Below is a small trained network, with its code and all its weights. Each question gives an input and a class and asks what happens when units are switched off, that is, made to give their printed mean instead of their output.

import numpy as np


def w(rows, s, z=0):
    codes = np.array(rows[::2]) - 128.0
    scale = np.full(codes.shape[1], s)
    scale[-1] = z or s
    return codes * scale


def f(y):
    return np.maximum(y, 0)


def log_softmax(a):
    a = a - a.max(-1, keepdims=True)
    return a - np.log(np.exp(a).sum(-1, keepdims=True))


def net(x, mask):
    res = np.array(x, float).reshape(1, 8) / 4 @ E
    y = f(res @ A[0][:, :-1].T + A[0][:, -1])
    res = res + np.where(mask, y, B[0][:, -1]) @ B[0][:, :-1]
    return log_softmax(res[-1] @ U[:, :-1].T + U[:, -1])


A, B = {}, {}
E = w([
[121,157,136,110,131,129,125,138,141,123,96],'x0',
[43,35,241,204,54,206,201,179,254,11,10],'x1',
[120,129,133,131,140,96,133,118,141,139,119],'x2',
[141,126,136,143,166,101,146,111,119,101,134],'x3',
[130,113,130,140,147,108,135,127,109,116,123],'x4',
[130,141,125,120,115,153,120,139,130,126,129],'x5',
[55,151,203,57,26,40,52,39,79,18,195],'x6',
[202,179,230,175,46,27,207,234,141,135,224],'x7',
],0.0056)
A[0] = w([
[159,142,68,90,211,210,67,33,113,200,75,224],'neuron 1',
[65,31,79,180,158,204,145,79,210,92,70,208],'neuron 2',
[161,119,56,196,229,179,144,208,161,209,93,248],'neuron 3',
[174,187,83,53,81,58,97,82,56,141,189,145],'neuron 4',
[86,183,177,192,51,111,176,174,185,86,196,226],'neuron 5',
[176,188,102,175,106,83,186,225,75,254,215,202],'neuron 6',
[126,114,77,44,178,122,72,65,92,127,145,99],'neuron 7',
[45,61,90,73,189,191,108,27,148,61,74,255],'neuron 8',
[49,151,82,97,83,86,69,57,60,86,99,252],'neuron 9',
[200,165,63,123,172,162,110,107,48,245,127,241],'neuron 10',
[172,145,55,110,195,191,74,77,66,192,96,161],'neuron 11',
],0.0063,0.0033)
B[0] = w([
[45,33,103,92,118,44,95,74,17,182,51,237],'neuron 1',
[188,36,30,200,131,205,34,167,161,102,47,247],'neuron 2',
[125,42,198,118,228,92,200,171,109,232,59,252],'neuron 3',
[201,225,137,101,104,49,44,68,96,108,154,228],'neuron 4',
[100,55,237,110,103,110,231,95,35,116,90,227],'neuron 5',
[221,165,171,67,237,91,177,172,196,234,201,251],'neuron 6',
[52,149,33,157,126,85,43,104,79,208,189,192],'neuron 7',
[85,45,21,185,53,192,24,137,162,85,83,254],'neuron 8',
[84,183,102,142,7,175,84,48,89,70,255,227],'neuron 9',
[42,68,192,18,168,41,184,130,114,190,219,248],'neuron 10',
[12,56,178,55,175,101,115,26,55,170,70,218],'neuron 11',
],0.0058,0.0092)
U = w([
[39,18,219,37,100,54,191,60,45,107,83,254],'0',
[157,75,55,181,188,179,74,219,156,167,23,44],'1',
[157,196,129,51,224,72,195,205,179,206,187,34],'2',
[183,111,200,214,152,171,248,209,191,155,74,221],'3',
[38,219,65,109,100,109,51,68,56,132,169,95],'4',
[87,140,96,167,55,186,64,54,202,10,109,99],'5',
[244,253,165,57,82,52,99,115,86,94,216,43],'6',
],0.0056,0.0031)

Each question gives the input, the list of numbers given to net, and the class t.
The units are the neurons (one row each of A and B). Each row of codes is followed by its name. A weight is (code - 128) times the scale printed after its matrix; where a second scale follows, it is the last column's (A, B and U).
mask holds one flag per neuron, in row order. A switched-off neuron (its flag False) gives its mean, the last column of its row in B, instead of its output. The means were averaged over made-up inputs and are rounded, as every weight is.
A unit's drop is (log p(t) with every unit on - log p(t) with that unit switched off) / (log p(t) with every unit on - log p(t) with every unit switched off).
The circuit of an input: a set's keep is (log p(t) with only the set's units on - log p(t) with every unit switched off) / (log p(t) with every unit on - log p(t) with every unit switched off). Starting from all 11 units, units are removed one at a time, each time the one whose removal leaves the highest keep (on an exact tie, the one counted first), for as long as the keep stays at least 0.8.
units of the circuit, in order: the units of the circuit, biggest drop first
top k neurons: the k neurons with the biggest drops, biggest first
drop when u is switched off: that unit's drop, to one decimal
input [3,0,-8,3,6,-3,-7,5], class 2: units of the circuit, in order => neuron 6
input [-3,6,-6,6,6,-4,-2,7], class 3: units of the circuit, in order => neuron 1; neuron 11
input [-5,-5,-7,-1,-2,5,-1,8], class 2: top 2 neurons => neuron 6; neuron 9
input [6,-3,-5,0,-4,-2,-1,4], class 2: top 2 neurons => neuron 6; neuron 9
input [-4,-7,2,-8,-2,7,-6,0], class 0: top 3 neurons => neuron 11; neuron 1; neuron 10
input [1,7,2,-5,8,-4,0,8], class 3: top 2 neurons => neuron 1; neuron 11
input [2,-6,-5,7,3,-4,0,3], class 2: top 3 neurons => neuron 6; neuron 10; neuron 9
input [-6,5,-1,1,-6,-7,-2,5], class 3: units of the circuit, in order => neuron 1; neuron 11
input [1,4,-3,0,-1,-7,0,0], class 1: top 2 neurons => neuron 9; neuron 10
input [6,0,7,-1,-2,1,-5,6], class 2: top 3 neurons => neuron 6; neuron 2; neuron 8
input [-3,2,-8,-6,-6,5,-5,7], class 3: top 2 neurons => neuron 10; neuron 5
input [4,-6,7,4,7,3,4,0], class 4: top 2 neurons => neuron 7; neuron 9
input [-6,-8,-6,-2,5,-1,-1,8], class 2: top 3 neurons => neuron 6; neuron 10; neuron 9
input [-5,-7,5,-1,0,-6,4,-2], class 4: units of the circuit, in order => neuron 7
input [6,-7,-1,8,0,3,4,6], class 6: drop when neuron 3 is switched off => 0.0
input [8,7,0,3,0,-2,2,-6], class 5: drop when neuron 3 is switched off => 0.1
input [4,1,0,-4,4,-8,-5,-6], class 1: drop when neuron 5 is switched off => 0.7
